Below are the code and all the weights of a small trained network. Each question names an input and a class and asks about switching units off, where a switched-off unit gives its printed mean instead of its output.

import numpy as np


def w(rows, s, z=0):
    codes = np.array(rows[::2]) - 128.0
    scale = np.full(codes.shape[1], s)
    scale[-1] = z or s
    return codes * scale


def norm(h):
    return h / np.sqrt((h * h).mean(-1, keepdims=True) + 1e-5)


def f(y):
    return np.maximum(y, 0)


def log_softmax(a):
    a = a - a.max(-1, keepdims=True)
    return a - np.log(np.exp(a).sum(-1, keepdims=True))


def net(x, mask):
    res = np.array(x, float).reshape(1, 5) / 4 @ E
    u = 0
    for l in range(3):
        y = f(norm(res) @ A[l][:, :-1].T + A[l][:, -1])
        res = res + np.where(mask[u : u + 10], y, B[l][:, -1]) @ B[l][:, :-1]
        u += 10
    return log_softmax(norm(res)[-1] @ U[:, :-1].T + U[:, -1])


A, B = {}, {}
E = w([
[63,147,45,239,185,21,70],'x0',
[87,44,178,194,81,183,40],'x1',
[2,132,120,37,61,111,176],'x2',
[97,165,184,39,92,136,66],'x3',
[180,68,225,162,123,27,181],'x4',
],0.0091)
A[0] = w([
[127,73,76,125,115,157,194,64],'0.n1',
[54,147,119,74,73,170,137,54],'0.n2',
[135,213,104,69,182,118,86,110],'0.n3',
[119,161,80,139,144,168,109,4],'0.n4',
[89,117,116,181,110,126,34,86],'0.n5',
[102,184,88,116,106,178,104,110],'0.n6',
[55,117,125,182,160,115,63,111],'0.n7',
[130,137,109,110,130,9,128,198],'0.n8',
[113,102,108,170,118,151,156,25],'0.n9',
[161,173,101,139,124,89,175,103],'0.n10',
],0.014,0.0044)
B[0] = w([
[130,212,170,156,107,141,109,165],'0.n1',
[98,132,227,124,138,143,78,232],'0.n2',
[141,128,132,73,106,106,248,220],'0.n3',
[117,129,123,76,211,110,105,172],'0.n4',
[196,107,151,173,174,76,79,247],'0.n5',
[91,132,187,59,212,202,111,220],'0.n6',
[190,189,120,184,118,56,115,253],'0.n7',
[157,161,84,142,83,152,212,250],'0.n8',
[155,182,96,111,101,128,145,150],'0.n9',
[113,124,118,176,135,118,85,190],'0.n10',
],0.011,0.0072)
A[1] = w([
[58,83,137,3,115,96,117,4],'1.n1',
[95,44,203,127,30,220,156,47],'1.n2',
[1,234,128,193,148,37,146,74],'1.n3',
[152,140,52,98,180,172,66,66],'1.n4',
[169,48,76,81,65,212,125,23],'1.n5',
[66,132,162,212,139,249,109,110],'1.n6',
[53,114,44,145,151,15,180,30],'1.n7',
[108,116,107,184,113,75,20,58],'1.n8',
[78,101,120,107,108,69,68,111],'1.n9',
[156,49,96,196,135,194,83,47],'1.n10',
],0.0097,0.004)
B[1] = w([
[100,128,152,97,192,137,177,192],'1.n1',
[111,125,98,45,97,121,55,242],'1.n2',
[193,133,104,147,1,135,174,252],'1.n3',
[154,105,71,86,118,117,216,176],'1.n4',
[156,129,90,160,32,86,113,152],'1.n5',
[192,158,87,120,100,135,90,210],'1.n6',
[172,156,123,135,26,137,221,206],'1.n7',
[91,94,148,215,156,56,91,233],'1.n8',
[172,116,131,126,195,85,132,150],'1.n9',
[114,170,104,152,94,128,98,186],'1.n10',
],0.011,0.0047)
A[2] = w([
[135,110,174,110,104,5,137,83],'2.n1',
[193,171,112,145,194,101,144,211],'2.n2',
[72,147,149,150,94,115,107,86],'2.n3',
[75,95,168,133,112,107,101,177],'2.n4',
[99,126,104,122,111,89,195,96],'2.n5',
[41,164,214,103,95,138,138,92],'2.n6',
[40,115,88,91,139,137,160,116],'2.n7',
[135,138,105,65,150,41,171,160],'2.n8',
[95,116,131,197,155,120,80,5],'2.n9',
[48,115,24,144,174,135,202,35],'2.n10',
],0.014,0.0024)
B[2] = w([
[8,201,172,118,164,166,168,211],'2.n1',
[42,89,99,202,117,137,145,255],'2.n2',
[155,88,129,192,131,91,161,145],'2.n3',
[121,129,132,152,209,124,135,161],'2.n4',
[75,101,172,160,94,187,169,184],'2.n5',
[171,134,187,119,115,172,45,204],'2.n6',
[162,121,197,106,195,210,8,155],'2.n7',
[121,120,146,161,109,198,177,201],'2.n8',
[137,90,128,203,175,90,121,181],'2.n9',
[142,93,211,23,124,204,104,155],'2.n10',
],0.011,0.0093)
U = w([
[128,163,122,179,74,148,233,204],'0',
[120,142,234,29,170,202,91,189],'1',
[61,123,119,67,149,46,119,1],'2',
[90,141,56,70,253,152,91,14],'3',
[196,129,112,82,37,120,58,74],'4',
[138,117,140,236,199,54,59,150],'5',
],0.017,0.0068)

Each question gives the input, the list of numbers given to net, and the class t.
The units are the neurons (one row each of A and B). Each row of codes is followed by its name. A weight is (code - 128) times the scale printed after its matrix; where a second scale follows, it is the last column's (A, B and U).
mask holds one flag per neuron, layer by layer. A switched-off neuron (its flag False) gives its mean, the last column of its row in B, instead of its output. The means were averaged over made-up inputs and are rounded, as every weight is.
A unit's drop is (log p(t) with every unit on - log p(t) with that unit switched off) / (log p(t) with every unit on - log p(t) with every unit switched off).
The circuit of an input: a set's keep is (log p(t) with only the set's units on - log p(t) with every unit switched off) / (log p(t) with every unit on - log p(t) with every unit switched off). Starting from the 12 units with the biggest drops (on a tie, the unit counted first), units are removed one at a time, each time the one whose removal leaves the highest keep (on an exact tie, the one counted first), for as long as the keep stays at least 0.8.
circuit, biggest first: the units of the circuit, biggest drop first
k most important neurons: the k neurons with the biggest drops, biggest first
k most important neurons of layer l: the k neurons of layer l with the biggest drops, biggest first
drop when u is switched off: that unit's drop, to one decimal
input [7,-7,0,1,-8], class 0: circuit, biggest first => [1.n3]
input [-1,5,0,-6,-8], class 5: 3 most important neurons => [0.n5, 0.n3, 0.n7]
input [-8,-5,4,-2,8], class 1: circuit, biggest first => [0.n7, 1.n3]
input [-3,4,4,-5,4], class 1: circuit, biggest first => [0.n8, 2.n2]
input [0,8,2,4,-7], class 5: 2 most important neurons => [0.n5, 0.n7]
input [6,2,7,6,4], class 0: 2 most important neurons => [0.n8, 1.n3]
input [-1,-4,7,-6,-2], class 4: 3 most important neurons => [0.n1, 0.n2, 1.n3]
input [-3,6,7,-6,2], class 1: 2 most important neurons of layer 2 => [2.n6, 2.n4]
input [-4,1,5,-5,0], class 1: 2 most important neurons => [0.n2, 0.n7]
input [5,-3,3,8,0], class 0: 2 most important neurons => [0.n8, 1.n3]
input [3,-4,1,-3,-7], class 1: 2 most important neurons => [0.n6, 2.n10]
input [-2,-2,-4,-2,1], class 5: 2 most important neurons of layer 1 => [1.n3, 1.n7]
input [-1,-1,4,0,1], class 1: drop when 0.n7 is switched off => 0.1
input [-3,-6,0,7,5], class 0: circuit, biggest first => [0.n6]
input [4,-8,0,4,-6], class 1: drop when 0.n6 is switched off => 0.3
input [8,1,2,2,5], class 0: drop when 0.n8 is switched off => 0.3
